Below is a small trained network, with its code and all its weights. Each question gives an input and a target symbol and asks what happens when units are switched off, that is, made to give their printed mean instead of their output.

import numpy as np


def w(rows, s, z=0):
    codes = np.array(rows[::2]) - 128.0
    scale = np.full(codes.shape[1], s)
    scale[-1] = z or s
    return codes * scale


def norm(h):
    return h / np.sqrt((h * h).mean(-1, keepdims=True) + 1e-5)


def softmax(a):
    e = np.exp(a - a.max(-1, keepdims=True))
    return e / e.sum(-1, keepdims=True)


def log_softmax(a):
    a = a - a.max(-1, keepdims=True)
    return a - np.log(np.exp(a).sum(-1, keepdims=True))


def net(x, mask):
    ids = ['βζηθμξφ'.index(c) for c in x.split()]
    T = len(ids)
    res = E[ids] + P[:T]
    u = 0
    for l in range(2):
        r = norm(res)
        for j in range(3):
            rows = slice(2 * j, 2 * j + 2)
            q, k, v = (r @ M[l][rows].T for M in (Q, K, V))
            z = softmax(np.where(np.tri(T) > 0, q @ k.T / 2**0.5, -1e9)) @ v
            o = O[l][rows]
            res = res + np.where(mask[u + j], z, o[:, -1]) @ o[:, :-1]
        u += 3
    return log_softmax(norm(res)[-1] @ U[:, :-1].T + U[:, -1])


Q, K, V, O = {}, {}, {}, {}
E = w([
[163,173,16,154,143,180],'β',
[134,62,205,111,34,232],'ζ',
[156,173,147,41,97,134],'η',
[61,74,60,73,146,150],'θ',
[78,180,170,120,50,79],'μ',
[4,210,95,103,170,229],'ξ',
[48,65,138,158,53,139],'φ',
],0.018)
P = w([
[174,133,88,119,82,139],'0',
[166,96,4,110,27,211],'1',
[165,90,31,141,18,216],'2',
[170,96,85,159,26,215],'3',
[165,107,130,154,44,213],'4',
[154,110,155,136,75,208],'5',
[156,117,168,141,100,213],'6',
[145,115,174,126,127,207],'7',
[145,114,180,113,150,211],'8',
[126,112,178,101,176,201],'9',
[104,87,184,80,191,195],'10',
[95,87,195,83,203,199],'11',
[66,87,177,68,230,192],'12',
[19,51,202,13,246,159],'13',
],0.0034)
Q[0] = w([
[149,93,67,160,106,84],'L0H1',
[135,141,13,104,145,255],'L0H1',
[159,96,197,203,214,39],'L0H2',
[70,185,91,149,59,40],'L0H2',
[162,113,209,78,130,138],'L0H3',
[150,131,149,63,187,169],'L0H3',
],0.0098)
K[0] = w([
[160,48,89,178,184,61],'L0H1',
[248,142,49,163,161,229],'L0H1',
[44,113,196,61,144,81],'L0H2',
[110,167,103,166,84,55],'L0H2',
[203,112,120,149,169,194],'L0H3',
[205,96,163,45,79,194],'L0H3',
],0.013)
V[0] = w([
[62,170,155,1,133,174],'L0H1',
[114,240,95,196,136,82],'L0H1',
[221,133,26,171,190,93],'L0H2',
[211,80,129,82,178,152],'L0H2',
[107,113,178,63,85,172],'L0H3',
[131,124,137,143,169,103],'L0H3',
],0.0077)
O[0] = w([
[88,183,114,235,124,74,203],'L0H1',
[144,111,133,135,3,175,125],'L0H1',
[139,120,131,113,33,166,180],'L0H2',
[118,147,203,30,70,73,118],'L0H2',
[28,85,128,26,235,116,254],'L0H3',
[107,77,95,137,3,169,51],'L0H3',
],0.0071,0.0061)
Q[1] = w([
[90,98,157,19,137,168],'L1H1',
[168,45,176,191,144,169],'L1H1',
[82,156,88,148,243,144],'L1H2',
[31,174,182,115,126,224],'L1H2',
[176,125,157,132,192,255],'L1H3',
[73,206,119,57,91,77],'L1H3',
],0.0085)
K[1] = w([
[225,146,118,52,168,184],'L1H1',
[140,88,48,112,103,104],'L1H1',
[143,140,73,102,88,107],'L1H2',
[187,97,136,123,83,239],'L1H2',
[135,144,209,71,177,111],'L1H3',
[196,193,2,107,79,215],'L1H3',
],0.0098)
V[1] = w([
[70,20,236,78,183,115],'L1H1',
[32,190,149,172,132,79],'L1H1',
[219,186,73,143,107,90],'L1H2',
[99,89,114,55,77,211],'L1H2',
[175,236,40,150,97,120],'L1H3',
[254,63,119,113,172,139],'L1H3',
],0.0069)
O[1] = w([
[164,118,129,118,2,166,140],'L1H1',
[192,81,180,97,146,147,148],'L1H1',
[68,103,138,52,180,34,41],'L1H2',
[188,123,156,35,164,54,253],'L1H2',
[164,96,114,132,67,222,105],'L1H3',
[47,103,133,186,183,186,53],'L1H3',
],0.008,0.0057)
U = w([
[138,109,84,105,38,195,133],'β',
[129,72,185,107,140,176,126],'ζ',
[159,156,125,77,163,57,143],'η',
[134,71,92,109,250,77,131],'θ',
[145,173,129,188,110,95,173],'μ',
[61,181,114,156,168,188,2],'ξ',
[73,55,108,195,129,136,132],'φ',
],0.015,0.0048)

Each question gives the input, a string of symbols that net reads in full, and the target symbol t.
The units are the heads (2 rows each of Q, K, V and O). Each row of codes is followed by its name. A weight is (code - 128) times the scale printed after its matrix; where a second scale follows, it is the last column's (O and U).
mask holds one flag per head, layer by layer. A switched-off head (its flag False) gives its mean, the last column of its rows in O, instead of its output. The means were averaged over made-up inputs and are rounded, as every weight is.
A unit's drop is (log p(t) with every unit on - log p(t) with that unit switched off) / (log p(t) with every unit on - log p(t) with every unit switched off).
The circuit of an input: a set's keep is (log p(t) with only the set's units on - log p(t) with every unit switched off) / (log p(t) with every unit on - log p(t) with every unit switched off). Starting from all 6 units, units are removed one at a time, each time the one whose removal leaves the highest keep (on an exact tie, the one counted first), for as long as the keep stays at least 0.8.
circuit, biggest first: the units of the circuit, biggest drop first
most important unit: the unit with the biggest drop
which heads matter: for each layer, one digit per head in row order, 1 if its drop is at least 0.15 and else 0, layers parted by /
drop of u: that unit's drop, to one decimal
input β β μ β μ ξ φ μ φ β β ζ, target β: most important unit : L0H2
input ζ φ φ β η ζ ζ ζ φ φ, target θ: which heads matter : 100 / 010
input φ μ μ β θ, target β: which heads matter : 110 / 001
input μ ξ φ μ β θ μ μ, target θ: which heads matter : 010 / 110
input θ β μ ζ μ, target ζ: circuit, biggest first : (L1H3; L1H1; L0H2)
input ζ ζ β η ζ μ θ ξ, target β: which heads matter : 010 / 100
input ξ η η μ η β θ ζ ζ η η ζ ξ, target ζ: circuit, biggest first : (L0H1; L0H2; L1H2)
input φ ζ μ φ μ θ β μ φ, target η: circuit, biggest first : (L1H2; L1H3)
input ζ β φ μ ζ θ μ, target ζ: circuit, biggest first : (L1H1; L1H3; L0H2)
input ζ β φ η μ, target β: which heads matter : 000 / 001
input ξ ζ ξ ξ φ φ ξ μ, target μ: which heads matter : 010 / 010
input φ ζ ζ θ ζ μ, target μ: circuit, biggest first : (L0H2; L1H2; L1H1)
input ξ ζ ζ β μ ζ ζ μ η, target β: which heads matter : 010 / 101
input β ζ η, target β: which heads matter : 000 / 001
input ζ η η μ μ ζ β θ ξ φ, target β: most important unit : L0H3
input ζ ζ ζ η β μ θ, target β: which heads matter : 010 / 000
input φ β μ, target β: drop of L1H2 : 0.0
input ζ β φ ξ φ φ η μ ζ ξ φ φ θ η, target ζ: drop of L0H1 : 0.3
input ζ β η μ φ ξ, target β: drop of L1H1 : 0.1
input φ μ β ζ β, target β: circuit, biggest first : (L0H2)
